Below are the code and all the weights of a small trained network. Each question names an input and a class and asks about switching units off, where a switched-off unit gives its printed mean instead of its output.

import numpy as np


def w(rows, s, z=0):
    codes = np.array(rows[::2]) - 128.0
    scale = np.full(codes.shape[1], s)
    scale[-1] = z or s
    return codes * scale


def norm(h):
    return h / np.sqrt((h * h).mean(-1, keepdims=True) + 1e-5)


def f(y):
    return np.maximum(y, 0)


def log_softmax(a):
    a = a - a.max(-1, keepdims=True)
    return a - np.log(np.exp(a).sum(-1, keepdims=True))


def net(x, mask):
    res = np.array(x, float).reshape(1, 2) / 4 @ E
    u = 0
    for l in range(2):
        y = f(norm(res) @ A[l][:, :-1].T + A[l][:, -1])
        res = res + np.where(mask[u : u + 10], y, B[l][:, -1]) @ B[l][:, :-1]
        u += 10
    return log_softmax(norm(res)[-1] @ U[:, :-1].T + U[:, -1])


A, B = {}, {}
E = w([
[154,66,163,142,221,136,35],'x0',
[91,154,79,33,254,83,93],'x1',
],0.0072)
A[0] = w([
[130,184,104,110,129,76,109,72],'0.n0',
[156,148,189,145,43,163,190,96],'0.n1',
[92,158,112,84,67,91,137,214],'0.n2',
[54,187,101,123,146,123,184,31],'0.n3',
[155,70,117,148,74,178,166,78],'0.n4',
[215,106,223,208,70,123,85,68],'0.n5',
[118,192,84,72,100,126,183,79],'0.n6',
[119,193,95,86,77,152,187,12],'0.n7',
[108,27,161,127,112,148,108,2],'0.n8',
[195,124,171,255,100,188,157,45],'0.n9',
],0.0092,0.0053)
B[0] = w([
[170,131,180,44,113,92,127,166],'0.n0',
[37,119,119,148,144,217,88,255],'0.n1',
[46,127,140,170,53,204,152,247],'0.n2',
[227,218,91,54,58,54,144,189],'0.n3',
[145,113,93,144,172,200,95,201],'0.n4',
[142,132,191,166,38,43,177,251],'0.n5',
[128,166,167,77,78,16,154,227],'0.n6',
[175,108,148,146,254,132,47,206],'0.n7',
[165,108,216,245,110,34,166,154],'0.n8',
[121,123,64,28,223,69,150,250],'0.n9',
],0.0076)
A[1] = w([
[206,27,102,94,206,191,34,12],'1.n0',
[226,102,229,222,113,64,167,48],'1.n1',
[117,148,24,104,182,62,171,62],'1.n2',
[209,84,91,93,238,176,113,77],'1.n3',
[182,37,139,160,103,2,204,2],'1.n4',
[236,206,49,100,114,85,190,51],'1.n5',
[37,191,49,118,43,200,132,184],'1.n6',
[201,109,72,127,85,46,138,107],'1.n7',
[136,98,155,89,71,60,173,144],'1.n8',
[154,168,47,86,123,65,162,33],'1.n9',
],0.0088,0.0051)
B[1] = w([
[228,102,43,56,149,61,107,164],'1.n0',
[54,197,194,199,178,131,110,203],'1.n1',
[124,126,163,255,114,191,140,167],'1.n2',
[195,70,96,89,112,100,112,165],'1.n3',
[106,167,249,228,231,105,39,205],'1.n4',
[90,108,183,66,20,94,224,177],'1.n5',
[137,34,94,158,186,161,172,255],'1.n6',
[102,56,95,139,190,170,163,179],'1.n7',
[145,203,150,84,112,84,108,221],'1.n8',
[121,123,139,99,38,119,167,171],'1.n9',
],0.009,0.0094)
U = w([
[45,38,65,189,153,207,203,234],'0',
[74,175,186,55,54,33,204,225],'1',
[79,190,248,221,197,41,80,234],'2',
[218,77,70,67,191,46,53,213],'3',
[146,215,91,190,51,192,28,2],'4',
[149,190,116,156,92,202,58,2],'5',
[107,192,73,174,81,158,35,2],'6',
],0.015,0.0069)

Each question gives the input, the list of numbers given to net, and the class t.
The units are the neurons (one row each of A and B). Each row of codes is followed by its name. A weight is (code - 128) times the scale printed after its matrix; where a second scale follows, it is the last column's (A, B and U).
mask holds one flag per neuron, layer by layer. A switched-off neuron (its flag False) gives its mean, the last column of its row in B, instead of its output. The means were averaged over made-up inputs and are rounded, as every weight is.
A unit's drop is (log p(t) with every unit on - log p(t) with that unit switched off) / (log p(t) with every unit on - log p(t) with every unit switched off).
unit that matters most: the unit with the biggest drop
k most important neurons: the k neurons with the biggest drops, biggest first
k most important neurons of layer l: the k neurons of layer l with the biggest drops, biggest first
drop of u: that unit's drop, to one decimal
input [0,-8], class 0: unit that matters most	0.n1
input [0,-7], class 0: 3 most important neurons	0.n1, 0.n6, 0.n4
input [-6,0], class 0: 2 most important neurons	0.n2, 1.n6
input [6,1], class 3: 2 most important neurons of layer 0	0.n5, 0.n6
input [0,1], class 1: 2 most important neurons	0.n1, 0.n5
input [4,1], class 3: 2 most important neurons	0.n5, 0.n6
input [-8,0], class 0: 4 most important neurons	0.n2, 1.n6, 0.n1, 0.n5
input [0,-6], class 0: 2 most important neurons	0.n1, 0.n6
input [1,3], class 3: drop of 0.n2	1.0
input [-2,3], class 1: drop of 0.n7	0.0
input [3,3], class 3: drop of 0.n5	1.6
input [-1,-7], class 0: drop of 0.n1	2.3
